Below is a small trained network, with its code and all its weights. Each question gives an input and a class and asks what happens when units are switched off, that is, made to give their printed mean instead of their output.

import numpy as np


def w(rows, s, z=0):
    codes = np.array(rows[::2]) - 128.0
    scale = np.full(codes.shape[1], s)
    scale[-1] = z or s
    return codes * scale


def f(y):
    return np.maximum(y, 0)


def log_softmax(a):
    a = a - a.max(-1, keepdims=True)
    return a - np.log(np.exp(a).sum(-1, keepdims=True))


def net(x, mask):
    res = np.array(x, float).reshape(1, 3) / 4 @ E
    y = f(res @ A[0][:, :-1].T + A[0][:, -1])
    res = res + np.where(mask, y, B[0][:, -1]) @ B[0][:, :-1]
    return log_softmax(res[-1] @ U[:, :-1].T + U[:, -1])


A, B = {}, {}
E = w([
[134,222,88],'x0',
[150,182,189],'x1',
[5,150,128],'x2',
],0.014)
A[0] = w([
[115,164,102,228],'N0',
[218,159,104,148],'N1',
[133,28,250,146],'N2',
[21,113,159,181],'N3',
[110,96,98,95],'N4',
[74,95,116,54],'N5',
[116,198,42,89],'N6',
[182,129,183,107],'N7',
[180,184,121,182],'N8',
[83,82,41,217],'N9',
[67,230,156,164],'N10',
[194,119,179,154],'N11',
[44,90,126,70],'N12',
[189,117,77,1],'N13',
[138,47,89,198],'N14',
[129,95,179,38],'N15',
[112,118,29,143],'N16',
],0.016,0.0051)
B[0] = w([
[66,139,117,180],'N0',
[150,94,83,195],'N1',
[78,134,253,252],'N2',
[80,110,149,247],'N3',
[74,124,132,159],'N4',
[149,87,136,176],'N5',
[10,103,141,197],'N6',
[154,145,96,179],'N7',
[159,187,100,187],'N8',
[93,73,136,221],'N9',
[86,216,165,234],'N10',
[179,173,120,195],'N11',
[125,83,121,207],'N12',
[162,97,135,159],'N13',
[129,98,221,207],'N14',
[75,130,192,158],'N15',
[113,81,98,184],'N16',
],0.014,0.016)
U = w([
[219,196,13,148],'0',
[247,128,137,178],'1',
[130,137,128,15],'2',
[72,203,198,205],'3',
[97,151,49,101],'4',
[89,3,146,145],'5',
[85,108,101,1],'6',
],0.014,0.0079)

Each question gives the input, the list of numbers given to net, and the class t.
The units are the neurons (one row each of A and B). Each row of codes is followed by its name. A weight is (code - 128) times the scale printed after its matrix; where a second scale follows, it is the last column's (A, B and U).
mask holds one flag per neuron, in row order. A switched-off neuron (its flag False) gives its mean, the last column of its row in B, instead of its output. The means were averaged over made-up inputs and are rounded, as every weight is.
A unit's drop is (log p(t) with every unit on - log p(t) with that unit switched off) / (log p(t) with every unit on - log p(t) with every unit switched off).
The circuit of an input: a set's keep is (log p(t) with only the set's units on - log p(t) with every unit switched off) / (log p(t) with every unit on - log p(t) with every unit switched off). Starting from the 12 units with the biggest drops (on a tie, the unit counted first), units are removed one at a time, each time the one whose removal leaves the highest keep (on an exact tie, the one counted first), for as long as the keep stays at least 0.8.
units of the circuit, in order: the units of the circuit, biggest drop first
k most important neurons: the k neurons with the biggest drops, biggest first
drop when u is switched off: that unit's drop, to one decimal
input [4,-4,-4], class 5: units of the circuit, in order => (N10)
input [-5,2,5], class 5: 2 most important neurons => (N12, N8)
input [8,-6,5], class 5: 3 most important neurons => (N16, N9, N2)
input [3,-3,1], class 5: 2 most important neurons => (N2, N10)
input [8,7,-3], class 0: units of the circuit, in order => (N2, N1)
input [-7,-3,-6], class 3: 2 most important neurons => (N2, N11)
input [8,-3,-5], class 4: 2 most important neurons => (N6, N0)
input [-4,0,-5], class 3: 2 most important neurons => (N2, N15)
input [-1,-2,-4], class 1: drop when N6 is switched off => 0.1
input [4,2,-2], class 0: drop when N2 is switched off => 0.3
input [-3,-4,-7], class 1: drop when N3 is switched off => 0.2
input [-6,-1,-4], class 3: drop when N2 is switched off => 0.4
